Each row has a name. Each question is about the rows just above it.

gez: [129 136 114 117 110 144 150 129 105 136]
Zagaf: [134 160 160 160 160 160 160 115  83 132]
nal: [145  88 145 139 209  41 182 103 182  81]
kufo: [127 154 130 127  95 168 115 127 127 127]
Which value appears more than once in kufo?
[127]
Which value appears more than once in Zagaf?
[160]
Whose row is [127 154 130 127  95 168 115 127 127 127]?
kufo
Whose row is [134 160 160 160 160 160 160 115  83 132]?
Zagaf
Whose row is [129 136 114 117 110 144 150 129 105 136]?
gez

gez: [118 172  85 112 175 135 179 152 145  77 147 107  81 182 135 164 129 140
 135 135  89 122 147 163 120 101 145  86 115]
rirar: [ 88  74 180 156  60  62  99  97  98 189 146 125 207  59 170 131  89 153
 163 162 146 124 128  97 139 168  99 194 129]
dor: [151  87 168 142  87 101  82 105 114 176 100 155 168  78 158  82 136 107
 110  62 173 136 105  91 135 152 114 163 144]
pelov: [144  97 167 122  93  92  91 118 118 122 102 142 161  80 147 100 129 118
 132  79 168 139 115 108 134 159 109 122 122]
nal: [149 150 142 134 139  97 147 169 144 133  94 110 107 116  98 145 130 132
 177  99 152 151 127 168 126 163 106 136  57]
Mamev: [183 175 110 115 179 149 182 177 160  97  79 125  61 159  82 124 163 105
 131  60 145 151 122 171 120 130 130  91  79]
ridad: [ 95 118 146 141 106  90 111 129 119 146 146 108 156 104 133 157  99 156
 172 176 123 127 137 136 131 152 110 157 103]
Zagaf: [116 141 118 124 140 135 142 135 132 113 140 117 118 143 119 147 122 138
 137 156 118 124 135 141 126 121 132 118 122]
mis: [161 177  89 108 185 171 187 164 155  80 109 123  61 181  87 135 156 113
 116 103 117 136 129 164 118 106 145  78 108]
Fisep: [ 92 112 125 130 111 128 110 104 113 131 164 125 155 126 148 139 108 144
 125 182 105 112 136 111 131 117 133 137 157]
Whose row is [183 175 110 115 179 149 182 177 160  97  79 125  61 159  82 124 163 105
 131  60 145 151 122 171 120 130 130  91  79]?
Mamev
Whose row is [151  87 168 142  87 101  82 105 114 176 100 155 168  78 158  82 136 107
 110  62 173 136 105  91 135 152 114 163 144]?
dor
Where do [ 95 118 146 141 106  90 111 129 119 146 146 108 156 104 133 157  99 156
 172 176 123 127 137 136 131 152 110 157 103] appear?
ridad
Whose row is [149 150 142 134 139  97 147 169 144 133  94 110 107 116  98 145 130 132
 177  99 152 151 127 168 126 163 106 136  57]?
nal
Which row holds [118 172  85 112 175 135 179 152 145  77 147 107  81 182 135 164 129 140
 135 135  89 122 147 163 120 101 145  86 115]?
gez

kufo: [134 128 147 155 131 149 129 111  98 137 103 106]
nal: [113 126  63 113  75  86 114 147 101 164 179 113]
pelov: [138 127 157 141 138 152 144 117 138 117 138 140]
mis: [137 126 193 120 120 170 134 138 120 128 152 114]
Fisep: [134 128 147 155 131 149 144 113 146 117 102 154]
Repeated in mis:
[120]
Whose row is [134 128 147 155 131 149 144 113 146 117 102 154]?
Fisep
The value that nal holds more than once:
[113]

vude: [113 199 113 113]
rirar: [153 136 110  98]
gez: [153 118  88 120]
kufo: [123 173 123 123]
The value that kufo holds more than once:
[123]
Which value appears more than once in vude?
[113]
Which row holds [153 136 110  98]?
rirar

pelov: [118 142 128 118 118  92 135 134 100 134 118 118 103 163 120 118 195 171
 196 155 101 101 109 128 105 101 125 125]
ridad: [138 125 130 127 134 157 134 128 138  72 126 129 125 144 131 126 101 132
  94 131 123 149 139 133 181 134 116 133]
mis: [101 142 128 117 126  92 135 134 100 134 119 125 103 163 120 118 195 171
 196 155 172 101 109 128 105 107 125 130]
Which row holds [118 142 128 118 118  92 135 134 100 134 118 118 103 163 120 118 195 171
 196 155 101 101 109 128 105 101 125 125]?
pelov
Whose row is [138 125 130 127 134 157 134 128 138  72 126 129 125 144 131 126 101 132
  94 131 123 149 139 133 181 134 116 133]?
ridad

